Here is a tiny trained network, its code and every weight. The questions are about switching its units off for an input and a class, where a switched-off unit gives its printed mean instead of its output.

import numpy as np


def w(rows, s, z=0):
    codes = np.array(rows[::2]) - 128.0
    scale = np.full(codes.shape[1], s)
    scale[-1] = z or s
    return codes * scale


def f(y):
    return y / 2 * (1 + np.tanh(0.7978845608 * (y + 0.044715 * y**3)))


def log_softmax(a):
    a = a - a.max(-1, keepdims=True)
    return a - np.log(np.exp(a).sum(-1, keepdims=True))


def net(x, mask):
    res = np.array(x, float).reshape(1, 3) / 4 @ E
    y = f(res @ A[0][:, :-1].T + A[0][:, -1])
    res = res + np.where(mask, y, B[0][:, -1]) @ B[0][:, :-1]
    return log_softmax(res[-1] @ U[:, :-1].T + U[:, -1])


A, B = {}, {}
E = w([
[82,162,153,73,60,7,149,5],'x0',
[152,18,139,17,200,2,77,177],'x1',
[76,100,232,133,160,230,132,7],'x2',
],0.0098)
A[0] = w([
[110,118,221,119,111,143,126,1,234],'N1',
[110,97,165,108,162,141,152,30,127],'N2',
[127,201,116,170,60,223,119,126,154],'N3',
[130,50,151,126,218,205,120,201,254],'N4',
[133,34,170,70,221,92,101,146,171],'N5',
[133,157,136,122,94,69,142,86,237],'N6',
[138,147,86,110,93,2,130,153,135],'N7',
[140,114,94,140,176,114,148,197,204],'N8',
],0.012,0.0023)
B[0] = w([
[230,109,102,119,178,135,69,171,245],'N1',
[104,102,137,125,190,97,107,132,204],'N2',
[166,150,107,180,142,122,213,93,229],'N3',
[174,124,137,126,245,103,121,98,239],'N4',
[148,151,114,174,176,159,177,104,248],'N5',
[198,88,124,130,104,171,69,174,193],'N6',
[133,155,125,131,4,131,119,141,242],'N7',
[200,85,133,118,118,158,68,133,192],'N8',
],0.016,0.017)
U = w([
[86,114,143,103,139,115,134,93,3],'0',
[122,121,120,107,46,119,101,124,150],'1',
[170,56,129,108,245,130,69,105,204],'2',
[142,169,95,193,113,145,197,76,207],'3',
],0.011,0.0023)

Each question gives the input, the list of numbers given to net, and the class t.
The units are the neurons (one row each of A and B). Each row of codes is followed by its name. A weight is (code - 128) times the scale printed after its matrix; where a second scale follows, it is the last column's (A, B and U).
mask holds one flag per neuron, in row order. A switched-off neuron (its flag False) gives its mean, the last column of its row in B, instead of its output. The means were averaged over made-up inputs and are rounded, as every weight is.
A unit's drop is (log p(t) with every unit on - log p(t) with that unit switched off) / (log p(t) with every unit on - log p(t) with every unit switched off).
The circuit of an input: a set's keep is (log p(t) with only the set's units on - log p(t) with every unit switched off) / (log p(t) with every unit on - log p(t) with every unit switched off). Starting from all 8 units, units are removed one at a time, each time the one whose removal leaves the highest keep (on an exact tie, the one counted first), for as long as the keep stays at least 0.8.
units of the circuit, in order: the units of the circuit, biggest drop first
most important unit: the unit with the biggest drop
k most important neurons: the k neurons with the biggest drops, biggest first
drop when u is switched off: that unit's drop, to one decimal
input [3,-7,8], class 2: most important unit	N1
input [-1,-4,-8], class 3: 3 most important neurons	[N3; N6; N1]
input [6,7,0], class 1: 4 most important neurons	[N7; N4; N3; N6]
input [4,-8,2], class 2: 4 most important neurons	[N1; N7; N5; N2]
input [-8,-6,-5], class 3: 4 most important neurons	[N3; N1; N2; N6]
input [-3,-5,4], class 3: 2 most important neurons	[N3; N8]
input [-7,-6,-3], class 3: 2 most important neurons	[N3; N1]
input [2,5,0], class 3: 3 most important neurons	[N5; N1; N4]
input [1,7,-1], class 3: 3 most important neurons	[N5; N1; N7]
input [1,0,-1], class 1: drop when N5 is switched off	0.2
input [-4,-4,-1], class 3: drop when N3 is switched off	0.2
input [2,2,-2], class 1: drop when N3 is switched off	0.1
input [-3,-3,-3], class 3: drop when N2 is switched off	0.1
input [-6,-6,-2], class 3: units of the circuit, in order	[N3]
